Here is a tiny trained network, its code and every weight. The questions are about switching its units off for an input and a class, where a switched-off unit gives its printed mean instead of its output.

import numpy as np


def w(rows, s, z=0):
    codes = np.array(rows[::2]) - 128.0
    scale = np.full(codes.shape[1], s)
    scale[-1] = z or s
    return codes * scale


def f(y):
    return np.maximum(y, 0)


def log_softmax(a):
    a = a - a.max(-1, keepdims=True)
    return a - np.log(np.exp(a).sum(-1, keepdims=True))


def net(x, mask):
    res = np.array(x, float).reshape(1, 7) / 4 @ E
    y = f(res @ A[0][:, :-1].T + A[0][:, -1])
    res = res + np.where(mask, y, B[0][:, -1]) @ B[0][:, :-1]
    return log_softmax(res[-1] @ U[:, :-1].T + U[:, -1])


A, B = {}, {}
E = w([
[138,114,114,120,135],'x0',
[149,73,249,90,180],'x1',
[169,195,135,66,63],'x2',
[123,135,133,132,127],'x3',
[218,155,135,186,145],'x4',
[134,121,121,124,132],'x5',
[130,125,126,127,128],'x6',
],0.011)
A[0] = w([
[200,191,121,56,83,6],'N0',
[156,93,221,115,167,178],'N1',
[91,123,168,15,118,110],'N2',
[84,94,121,187,179,201],'N3',
[190,187,134,59,61,167],'N4',
[135,153,114,139,162,126],'N5',
[137,137,103,174,145,131],'N6',
[117,130,86,174,90,184],'N7',
[158,98,203,126,164,12],'N8',
[155,142,135,123,142,67],'N9',
[148,100,181,126,142,78],'N10',
[137,132,94,205,147,134],'N11',
[57,69,128,198,195,118],'N12',
[180,130,121,178,137,152],'N13',
[26,105,97,88,126,60],'N14',
[156,160,109,146,86,32],'N15',
[140,129,128,170,167,105],'N16',
[131,131,98,202,147,142],'N17',
[137,123,117,192,161,137],'N18',
[80,104,119,109,111,148],'N19',
[245,152,153,183,137,2],'N20',
[111,129,146,74,131,112],'N21',
[138,118,154,124,143,106],'N22',
[231,146,159,190,120,182],'N23',
[95,168,39,141,70,100],'N24',
[133,129,145,90,112,123],'N25',
[130,153,142,132,139,128],'N26',
[124,140,165,63,107,127],'N27',
[114,131,108,149,146,109],'N28',
[89,79,139,154,145,40],'N29',
[101,133,124,151,126,95],'N30',
[118,138,116,122,113,79],'N31',
[19,106,104,69,128,160],'N32',
[183,144,143,142,137,34],'N33',
[114,129,120,198,132,119],'N34',
[150,107,190,127,161,39],'N35',
[134,103,166,129,153,118],'N36',
[117,135,173,35,133,119],'N37',
[114,150,84,107,116,52],'N38',
],0.012,0.0066)
B[0] = w([
[203,235,93,216,165,200],'N0',
[83,119,160,49,160,255],'N1',
[94,2,127,104,41,213],'N2',
[162,186,96,191,115,238],'N3',
[90,153,173,74,203,252],'N4',
[140,94,119,124,124,149],'N5',
[128,74,123,138,92,174],'N6',
[134,116,97,174,80,215],'N7',
[178,210,75,208,142,187],'N8',
[100,133,147,109,132,135],'N9',
[159,201,117,150,160,175],'N10',
[117,44,125,145,67,200],'N11',
[146,201,164,71,221,242],'N12',
[114,110,113,165,78,192],'N13',
[155,211,101,187,129,197],'N14',
[140,144,92,172,97,160],'N15',
[106,101,108,142,82,166],'N16',
[118,62,125,137,55,199],'N17',
[108,75,106,128,69,189],'N18',
[148,179,137,116,174,180],'N19',
[100,167,197,34,239,193],'N20',
[115,72,132,115,85,165],'N21',
[142,168,138,140,143,154],'N22',
[160,188,78,195,119,239],'N23',
[139,199,176,85,239,249],'N24',
[99,93,124,130,99,159],'N25',
[166,113,97,113,148,140],'N26',
[111,40,113,112,88,186],'N27',
[110,114,127,138,102,151],'N28',
[84,139,160,80,147,162],'N29',
[142,113,109,127,125,142],'N30',
[128,105,131,108,138,139],'N31',
[172,238,141,138,230,236],'N32',
[105,136,155,80,168,149],'N33',
[128,65,103,121,97,175],'N34',
[161,205,104,183,140,178],'N35',
[135,178,141,117,177,178],'N36',
[90,28,124,124,55,200],'N37',
[101,126,157,94,158,160],'N38',
],0.021,0.01)
U = w([
[202,174,97,217,139,251],'0',
[109,143,220,5,196,4],'1',
[98,9,116,129,13,133],'2',
],0.011,0.0014)

Each question gives the input, the list of numbers given to net, and the class t.
The units are the neurons (one row each of A and B). Each row of codes is followed by its name. A weight is (code - 128) times the scale printed after its matrix; where a second scale follows, it is the last column's (A, B and U).
mask holds one flag per neuron, in row order. A switched-off neuron (its flag False) gives its mean, the last column of its row in B, instead of its output. The means were averaged over made-up inputs and are rounded, as every weight is.
A unit's drop is (log p(t) with every unit on - log p(t) with that unit switched off) / (log p(t) with every unit on - log p(t) with every unit switched off).
The circuit of an input: a set's keep is (log p(t) with only the set's units on - log p(t) with every unit switched off) / (log p(t) with every unit on - log p(t) with every unit switched off). Starting from the 12 units with the biggest drops (on a tie, the unit counted first), units are removed one at a time, each time the one whose removal leaves the highest keep (on an exact tie, the one counted first), for as long as the keep stays at least 0.8.
circuit, biggest first: the units of the circuit, biggest drop first
most important unit: the unit with the biggest drop
top k neurons: the k neurons with the biggest drops, biggest first
drop of u: that unit's drop, to one decimal
input [-3,-3,7,2,-1,4,4], class 1: circuit, biggest first => N4
input [1,5,-7,0,1,2,4], class 0: top 4 neurons => N3, N8, N4, N35
input [-3,3,2,-4,8,1,-5], class 1: top 4 neurons => N20, N1, N3, N33
input [-8,8,0,3,1,-2,-6], class 0: top 4 neurons => N8, N35, N4, N24
input [4,3,5,8,6,1,-4], class 1: top 2 neurons => N20, N4
input [-4,-7,2,-7,-1,-3,0], class 1: top 2 neurons => N24, N23
input [8,-6,8,-7,-6,-5,-8], class 1: top 2 neurons => N4, N24
input [1,-8,1,1,-5,-1,6], class 1: top 2 neurons => N24, N23
input [0,-6,6,-7,-2,0,-1], class 1: top 2 neurons => N4, N24
input [-7,-4,2,-2,0,0,-6], class 1: top 3 neurons => N3, N23, N24
input [3,1,7,5,8,-2,-7], class 1: top 4 neurons => N20, N4, N3, N33
input [-3,-2,3,4,0,-3,0], class 1: top 2 neurons => N3, N8
input [7,2,2,-7,4,8,-8], class 1: top 2 neurons => N20, N3
input [1,-8,0,3,2,0,2], class 2: most important unit => N32
input [-1,3,7,-6,0,3,3], class 2: top 2 neurons => N24, N12
input [-8,6,5,-1,-5,4,-7], class 2: drop of N2 => 0.2
input [6,5,3,1,-6,8,8], class 2: drop of N2 => 0.3
input [6,1,7,8,0,-7,4], class 2: drop of N24 => 0.4
input [-1,0,-7,-8,8,-7,0], class 2: drop of N0 => 0.1
input [6,-2,5,8,-1,5,5], class 1: top neuron => N4
